Below are the code and all the weights of a small trained network. Each question names an input and a class and asks about switching units off, where a switched-off unit gives its printed mean instead of its output.

import numpy as np


def w(rows, s, z=0):
    codes = np.array(rows[::2]) - 128.0
    scale = np.full(codes.shape[1], s)
    scale[-1] = z or s
    return codes * scale


def f(y):
    return y / 2 * (1 + np.tanh(0.7978845608 * (y + 0.044715 * y**3)))


def log_softmax(a):
    a = a - a.max(-1, keepdims=True)
    return a - np.log(np.exp(a).sum(-1, keepdims=True))


def net(x, mask):
    res = np.array(x, float).reshape(1, 7) / 4 @ E
    y = f(res @ A[0][:, :-1].T + A[0][:, -1])
    res = res + np.where(mask, y, B[0][:, -1]) @ B[0][:, :-1]
    return log_softmax(res[-1] @ U[:, :-1].T + U[:, -1])


A, B = {}, {}
E = w([
[119,133,144,133,126,120,143,140,100],'x0',
[67,30,126,198,212,215,148,49,106],'x1',
[122,98,105,116,95,124,152,148,83],'x2',
[237,212,114,104,21,91,160,221,209],'x3',
[81,62,109,93,55,119,144,178,32],'x4',
[21,101,214,23,254,209,209,147,151],'x5',
[104,84,101,115,73,139,112,143,145],'x6',
],0.0063)
A[0] = w([
[147,117,76,221,56,113,44,82,124,253],'neuron 1',
[98,137,138,248,81,189,136,128,114,185],'neuron 2',
[110,50,57,146,254,196,204,121,135,49],'neuron 3',
[123,186,170,185,187,113,17,83,88,253],'neuron 4',
[116,118,116,27,197,191,208,170,165,173],'neuron 5',
[206,127,113,133,72,124,125,134,135,45],'neuron 6',
[163,147,155,189,172,145,125,66,96,245],'neuron 7',
],0.0076,0.0035)
B[0] = w([
[152,167,76,173,253,129,142,146,41,253],'neuron 1',
[65,154,73,124,158,182,129,152,89,169],'neuron 2',
[91,46,160,114,93,195,93,2,90,232],'neuron 3',
[114,81,58,137,88,142,183,99,144,209],'neuron 4',
[164,118,216,69,106,173,127,81,229,226],'neuron 5',
[158,166,159,156,142,88,92,59,125,180],'neuron 6',
[137,129,47,156,75,213,124,170,115,195],'neuron 7',
],0.0098,0.0082)
U = w([
[95,122,2,172,182,137,125,125,68,253],'0',
[70,118,113,22,180,228,142,104,132,252],'1',
[145,206,68,139,154,85,81,150,94,50],'2',
[108,186,160,80,110,163,183,169,177,74],'3',
[18,113,24,142,224,216,83,125,60,3],'4',
[100,26,190,219,160,138,93,5,91,3],'5',
],0.0089,0.0035)

Each question gives the input, the list of numbers given to net, and the class t.
The units are the neurons (one row each of A and B). Each row of codes is followed by its name. A weight is (code - 128) times the scale printed after its matrix; where a second scale follows, it is the last column's (A, B and U).
mask holds one flag per neuron, in row order. A switched-off neuron (its flag False) gives its mean, the last column of its row in B, instead of its output. The means were averaged over made-up inputs and are rounded, as every weight is.
A unit's drop is (log p(t) with every unit on - log p(t) with that unit switched off) / (log p(t) with every unit on - log p(t) with every unit switched off).
The circuit of an input: a set's keep is (log p(t) with only the set's units on - log p(t) with every unit switched off) / (log p(t) with every unit on - log p(t) with every unit switched off). Starting from all 7 units, units are removed one at a time, each time the one whose removal leaves the highest keep (on an exact tie, the one counted first), for as long as the keep stays at least 0.8.
units of the circuit, in order: the units of the circuit, biggest drop first
most important unit: the unit with the biggest drop
top k neurons: the k neurons with the biggest drops, biggest first
drop of u: that unit's drop, to one decimal
input [-8,-5,8,2,7,-4,-3], class 2: units of the circuit, in order : neuron 3; neuron 6
input [8,-7,-6,1,-6,7,-1], class 3: most important unit : neuron 3
input [-1,-2,-5,1,8,-4,3], class 2: top 2 neurons : neuron 3; neuron 4
input [-4,-4,4,5,-3,8,-2], class 3: units of the circuit, in order : neuron 3; neuron 1
input [-7,-4,-3,-7,1,-3,3], class 0: units of the circuit, in order : neuron 3; neuron 5
input [-2,-3,3,3,4,5,-2], class 3: top 2 neurons : neuron 3; neuron 1
input [-1,-2,5,6,-8,-1,1], class 2: top 4 neurons : neuron 5; neuron 3; neuron 6; neuron 4
input [-3,-3,3,1,3,-3,-3], class 2: units of the circuit, in order : neuron 3; neuron 4
input [-2,3,-3,-5,3,2,6], class 5: top 2 neurons : neuron 3; neuron 1
input [-6,3,-4,7,-8,-8,-4], class 0: top 2 neurons : neuron 1; neuron 4
input [-7,7,3,0,-6,8,-3], class 5: top 2 neurons : neuron 3; neuron 2
input [4,2,2,-5,-3,-1,-4], class 4: top 2 neurons : neuron 7; neuron 5
input [4,7,-7,-3,-8,0,-8], class 4: top 3 neurons : neuron 7; neuron 2; neuron 5
input [7,-4,2,5,6,2,-5], class 3: top neuron : neuron 1
input [-7,-2,-6,2,6,5,-6], class 3: top 2 neurons : neuron 3; neuron 1
input [5,3,-1,-4,2,-6,0], class 4: drop of neuron 2 : 0.5
input [7,4,5,-7,5,4,0], class 5: drop of neuron 3 : 0.9
input [-5,5,-8,2,2,-2,6], class 0: drop of neuron 5 : 0.2
